Below are the code and all the weights of a small trained network. Each question names an input and a class and asks about switching units off, where a switched-off unit gives its printed mean instead of its output.

import numpy as np


def w(rows, s, z=0):
    codes = np.array(rows[::2]) - 128.0
    scale = np.full(codes.shape[1], s)
    scale[-1] = z or s
    return codes * scale


def f(y):
    return np.maximum(y, 0)


def log_softmax(a):
    a = a - a.max(-1, keepdims=True)
    return a - np.log(np.exp(a).sum(-1, keepdims=True))


def net(x, mask):
    res = np.array(x, float).reshape(1, 4) / 4 @ E
    y = f(res @ A[0][:, :-1].T + A[0][:, -1])
    res = res + np.where(mask, y, B[0][:, -1]) @ B[0][:, :-1]
    return log_softmax(res[-1] @ U[:, :-1].T + U[:, -1])


A, B = {}, {}
E = w([
[190,103,211,188,68,66,231,95,27],'x0',
[49,34,255,89,93,241,188,41,216],'x1',
[212,191,227,26,224,185,74,73,57],'x2',
[172,75,118,45,58,30,44,34,169],'x3',
],0.0059)
A[0] = w([
[83,198,61,67,172,188,55,162,194,12],'N0',
[162,139,179,183,68,93,198,96,56,45],'N1',
[170,96,186,183,69,83,195,107,36,3],'N2',
[179,107,179,178,108,90,215,131,39,49],'N3',
[69,199,147,230,199,225,219,236,68,176],'N4',
[107,90,59,171,110,77,161,153,145,67],'N5',
[73,114,92,132,147,179,61,142,182,132],'N6',
[183,48,109,61,68,5,24,31,181,213],'N7',
[197,169,233,32,204,167,91,112,59,59],'N8',
[92,101,78,200,71,117,168,160,165,2],'N9',
[160,110,189,197,49,110,212,121,81,98],'N10',
[91,74,86,165,54,87,154,165,188,8],'N11',
[196,219,30,166,144,5,72,229,60,126],'N12',
[51,128,58,116,154,179,83,184,161,102],'N13',
[93,87,120,209,105,156,150,236,150,101],'N14',
[165,92,127,69,40,11,85,54,148,184],'N15',
[84,62,72,158,41,55,110,89,180,108],'N16',
[82,128,64,112,146,208,71,146,205,9],'N17',
[79,161,91,98,190,150,38,143,194,167],'N18',
[32,29,254,100,68,230,203,61,228,141],'N19',
[245,179,241,54,224,175,94,114,89,43],'N20',
[73,92,78,207,74,104,176,164,188,9],'N21',
],0.0059,0.0028)
B[0] = w([
[139,165,75,85,187,53,187,57,204,168],'N0',
[165,118,66,73,177,64,188,49,208,165],'N1',
[182,118,45,45,201,50,195,16,204,167],'N2',
[169,147,73,87,181,72,211,50,209,169],'N3',
[78,220,245,203,59,231,217,191,208,226],'N4',
[84,142,97,164,206,167,75,114,120,160],'N5',
[195,122,117,93,153,82,207,84,174,165],'N6',
[62,237,239,203,83,201,205,182,196,201],'N7',
[42,176,36,205,202,170,49,76,41,187],'N8',
[59,175,55,193,181,148,52,53,60,164],'N9',
[179,127,84,69,181,55,192,92,214,177],'N10',
[70,147,41,196,202,144,51,77,61,165],'N11',
[214,40,215,214,238,51,16,228,200,210],'N12',
[195,141,104,65,179,87,203,90,192,169],'N13',
[55,212,96,226,133,204,94,110,89,176],'N14',
[91,221,205,144,111,176,204,133,191,184],'N15',
[41,200,70,209,155,195,71,111,66,173],'N16',
[202,87,56,60,196,48,213,63,216,161],'N17',
[163,191,104,75,147,79,198,89,198,176],'N18',
[214,2,177,236,251,30,21,232,155,246],'N19',
[43,166,26,217,193,163,28,48,49,190],'N20',
[58,142,54,198,201,127,64,46,68,173],'N21',
],0.0053,0.012)
U = w([
[25,139,15,185,177,158,32,48,28,73],'0',
[226,9,195,193,200,43,23,248,169,60],'1',
[206,129,31,48,159,53,239,32,193,32],'2',
[65,218,227,170,98,196,190,185,177,207],'3',
[114,111,143,127,113,141,154,216,122,225],'4',
[147,16,17,21,19,191,153,208,4,2],'5',
[147,41,32,35,2,174,163,215,16,2],'6',
],0.0055,0.0043)

Each question gives the input, the list of numbers given to net, and the class t.
The units are the neurons (one row each of A and B). Each row of codes is followed by its name. A weight is (code - 128) times the scale printed after its matrix; where a second scale follows, it is the last column's (A, B and U).
mask holds one flag per neuron, in row order. A switched-off neuron (its flag False) gives its mean, the last column of its row in B, instead of its output. The means were averaged over made-up inputs and are rounded, as every weight is.
A unit's drop is (log p(t) with every unit on - log p(t) with that unit switched off) / (log p(t) with every unit on - log p(t) with every unit switched off).
most important unit: the unit with the biggest drop
k most important neurons: the k neurons with the biggest drops, biggest first
drop when u is switched off: that unit's drop, to one decimal
input [-8,2,-7,0], class 2: 3 most important neurons -> (N17; N13; N6)
input [7,-1,-4,-7], class 2: most important unit -> N2
input [0,3,3,4], class 3: 2 most important neurons -> (N7; N12)
input [0,-3,-4,7], class 3: 3 most important neurons -> (N7; N15; N19)
input [6,-5,-6,-2], class 0: 2 most important neurons -> (N19; N9)
input [4,5,-7,7], class 0: 4 most important neurons -> (N16; N11; N4; N21)
input [-4,-1,-2,2], class 2: 2 most important neurons -> (N4; N19)
input [-5,2,8,5], class 0: 2 most important neurons -> (N20; N8)
input [2,6,-2,5], class 1: 3 most important neurons -> (N19; N4; N14)
input [-2,4,2,-3], class 1: 2 most important neurons -> (N19; N7)
input [0,2,-5,7], class 3: 2 most important neurons -> (N7; N15)
input [3,-6,-3,7], class 3: 3 most important neurons -> (N7; N19; N15)
input [-3,-6,-4,-4], class 1: 2 most important neurons -> (N12; N7)
input [-2,3,-5,1], class 0: most important unit -> N12
input [6,1,-3,5], class 2: drop when N2 is switched off -> 0.7
input [0,6,-3,-1], class 1: drop when N19 is switched off -> 0.8
input [-5,5,6,-3], class 0: drop when N20 is switched off -> 1.1
